Below are the code and all the weights of a small trained network. Each question names an input and a target symbol and asks about switching units off, where a switched-off unit gives its printed mean instead of its output.

import numpy as np


def w(rows, s, z=0):
    codes = np.array(rows[::2]) - 128.0
    scale = np.full(codes.shape[1], s)
    scale[-1] = z or s
    return codes * scale


def norm(h):
    return h / np.sqrt((h * h).mean(-1, keepdims=True) + 1e-5)


def f(y):
    return np.maximum(y, 0)


def softmax(a):
    e = np.exp(a - a.max(-1, keepdims=True))
    return e / e.sum(-1, keepdims=True)


def log_softmax(a):
    a = a - a.max(-1, keepdims=True)
    return a - np.log(np.exp(a).sum(-1, keepdims=True))


def net(x, mask):
    ids = ['γδεζηθλμξπστφω'.index(c) for c in x.split()]
    T = len(ids)
    res = E[ids] + P[:T]
    u = 0
    for l in range(2):
        q, k, v = (norm(res) @ M[l].T for M in (Q, K, V))
        z = softmax(np.where(np.tri(T) > 0, q @ k.T / 4**0.5, -1e9)) @ v
        res = res + np.where(mask[u], z, O[l][:, -1]) @ O[l][:, :-1]
        u += 1
        y = f(norm(res) @ A[l][:, :-1].T + A[l][:, -1])
        res = res + np.where(mask[u : u + 4], y, B[l][:, -1]) @ B[l][:, :-1]
        u += 4
    return log_softmax(norm(res)[-1] @ U[:, :-1].T + U[:, -1])


Q, K, V, O, A, B = {}, {}, {}, {}, {}, {}
E = w([
[143,110,162],'γ',
[114,75,124],'δ',
[88,145,124],'ε',
[150,110,162],'ζ',
[179,177,158],'η',
[160,122,122],'θ',
[131,28,100],'λ',
[145,45,123],'μ',
[52,138,154],'ξ',
[187,181,152],'π',
[158,119,142],'σ',
[115,7,42],'τ',
[158,130,147],'φ',
[169,135,134],'ω',
],0.017)
P = w([
[175,57,145],'0',
[89,128,175],'1',
[220,152,7],'2',
[188,106,181],'3',
[77,98,161],'4',
[145,184,13],'5',
[226,91,205],'6',
],0.011)
Q[0] = w([
[86,159,87],'L0H1',
[191,130,121],'L0H1',
[2,237,111],'L0H1',
[28,207,97],'L0H1',
],0.02)
K[0] = w([
[115,79,107],'L0H1',
[186,157,111],'L0H1',
[3,91,102],'L0H1',
[43,78,104],'L0H1',
],0.025)
V[0] = w([
[3,42,88],'L0H1',
[108,195,202],'L0H1',
[180,111,99],'L0H1',
[133,220,89],'L0H1',
],0.0044)
O[0] = w([
[173,30,3,2],'L0H1',
[112,87,132,141],'L0H1',
[125,187,171,161],'L0H1',
[75,85,51,129],'L0H1',
],0.0067,0.0054)
A[0] = w([
[253,185,14,139],'L0N1',
[110,34,113,150],'L0N2',
[186,75,59,2],'L0N3',
[86,207,104,115],'L0N4',
],0.015,0.0045)
B[0] = w([
[112,153,6,254],'L0N1',
[124,142,211,192],'L0N2',
[133,71,33,163],'L0N3',
[112,71,115,164],'L0N4',
],0.022,0.008)
Q[1] = w([
[141,128,147],'L1H1',
[111,137,179],'L1H1',
[182,117,176],'L1H1',
[5,176,220],'L1H1',
],0.019)
K[1] = w([
[139,147,124],'L1H1',
[177,132,122],'L1H1',
[144,200,115],'L1H1',
[253,49,127],'L1H1',
],0.023)
V[1] = w([
[74,187,145],'L1H1',
[95,229,92],'L1H1',
[245,62,39],'L1H1',
[54,141,196],'L1H1',
],0.011)
O[1] = w([
[73,144,136,128],'L1H1',
[87,176,206,24],'L1H1',
[248,124,183,5],'L1H1',
[72,100,58,224],'L1H1',
],0.012,0.0027)
A[1] = w([
[153,56,206,2],'L1N1',
[178,111,241,143],'L1N2',
[120,140,216,168],'L1N3',
[190,251,3,213],'L1N4',
],0.018,0.005)
B[1] = w([
[198,105,33,177],'L1N1',
[87,234,104,254],'L1N2',
[153,39,155,225],'L1N3',
[6,53,1,218],'L1N4',
],0.021,0.013)
U = w([
[183,164,110,54],'γ',
[108,35,35,61],'δ',
[141,103,101,46],'ε',
[144,167,92,168],'ζ',
[62,196,227,231],'η',
[109,167,69,3],'θ',
[226,115,166,101],'λ',
[211,163,123,131],'μ',
[134,7,226,206],'ξ',
[3,155,99,82],'π',
[106,152,75,154],'σ',
[171,35,58,120],'τ',
[123,176,99,112],'φ',
[151,199,122,196],'ω',
],0.013,0.005)

Each question gives the input, a string of symbols that net reads in full, and the target symbol t.
The units are the heads (4 rows each of Q, K, V and O) and the neurons (one row each of A and B). Each row of codes is followed by its name. A weight is (code - 128) times the scale printed after its matrix; where a second scale follows, it is the last column's (O, A, B and U).
mask holds one flag per unit, layer by layer, with each layer's heads first. A switched-off unit (its flag False) gives its mean, the last column of its rows in O or B, instead of its output. The means were averaged over made-up inputs and are rounded, as every weight is.
A unit's drop is (log p(t) with every unit on - log p(t) with that unit switched off) / (log p(t) with every unit on - log p(t) with every unit switched off).
The circuit of an input: a set's keep is (log p(t) with only the set's units on - log p(t) with every unit switched off) / (log p(t) with every unit on - log p(t) with every unit switched off). Starting from all 10 units, units are removed one at a time, each time the one whose removal leaves the highest keep (on an exact tie, the one counted first), for as long as the keep stays at least 0.8.
units of the circuit, in order: the units of the circuit, biggest drop first
unit that matters most: the unit with the biggest drop
top k neurons: the k neurons with the biggest drops, biggest first
drop when u is switched off: that unit's drop, to one decimal
input η π η τ η η η, target η: unit that matters most -> L0N1
input τ η ξ η, target η: top 3 neurons -> L0N1; L1N4; L0N2
input η η π τ τ, target ξ: units of the circuit, in order -> L0N1; L0N2; L1N4
input η η η π η, target ξ: top 2 neurons -> L0N3; L1N2
input η τ η λ θ, target ξ: units of the circuit, in order -> L1N2; L0N1; L1N4
input η ξ λ η τ η π, target π: top 4 neurons -> L0N2; L0N3; L0N4; L1N1
input η τ π τ ω, target ξ: top 3 neurons -> L0N3; L0N2; L1N2
input ζ τ τ π η, target τ: top 3 neurons -> L1N2; L0N4; L0N1
input η η η ξ, target ξ: top 4 neurons -> L0N3; L0N1; L1N3; L1N4
input η ω η τ δ, target ξ: units of the circuit, in order -> L0N2; L0N1; L1N4; L1N3
input η η π δ τ, target ξ: top 3 neurons -> L0N1; L0N3; L1N3
input π τ τ η π, target η: units of the circuit, in order -> L0N1; L1N4; L1N2; L1N3
input η τ η ξ σ, target ξ: top 4 neurons -> L0N3; L0N1; L1N2; L1N4
input π τ τ π τ, target η: top 3 neurons -> L0N2; L1N2; L0N1
input π η π λ π, target η: top neuron -> L0N1
input η γ ω π γ, target ξ: top 4 neurons -> L0N1; L0N3; L1N2; L1N4
input ζ γ η ζ δ, target τ: top 3 neurons -> L0N1; L1N1; L1N3
input η π φ τ λ, target ξ: top 3 neurons -> L0N1; L1N3; L0N2
input π η γ η ζ, target η: top 4 neurons -> L0N4; L1N2; L1N4; L0N3
input π τ τ η γ η π, target π: unit that matters most -> L0N2
input η τ η η η, target ξ: top 4 neurons -> L0N3; L0N1; L1N2; L1N4
input ζ τ μ ω η, target τ: drop when L0N3 is switched off -> 1.5
input ζ η ξ τ π, target τ: drop when L1N1 is switched off -> -0.1
input η σ η ω π, target ξ: drop when L0N3 is switched off -> 1.3
input η τ τ η φ, target ξ: drop when L0N2 is switched off -> 0.1
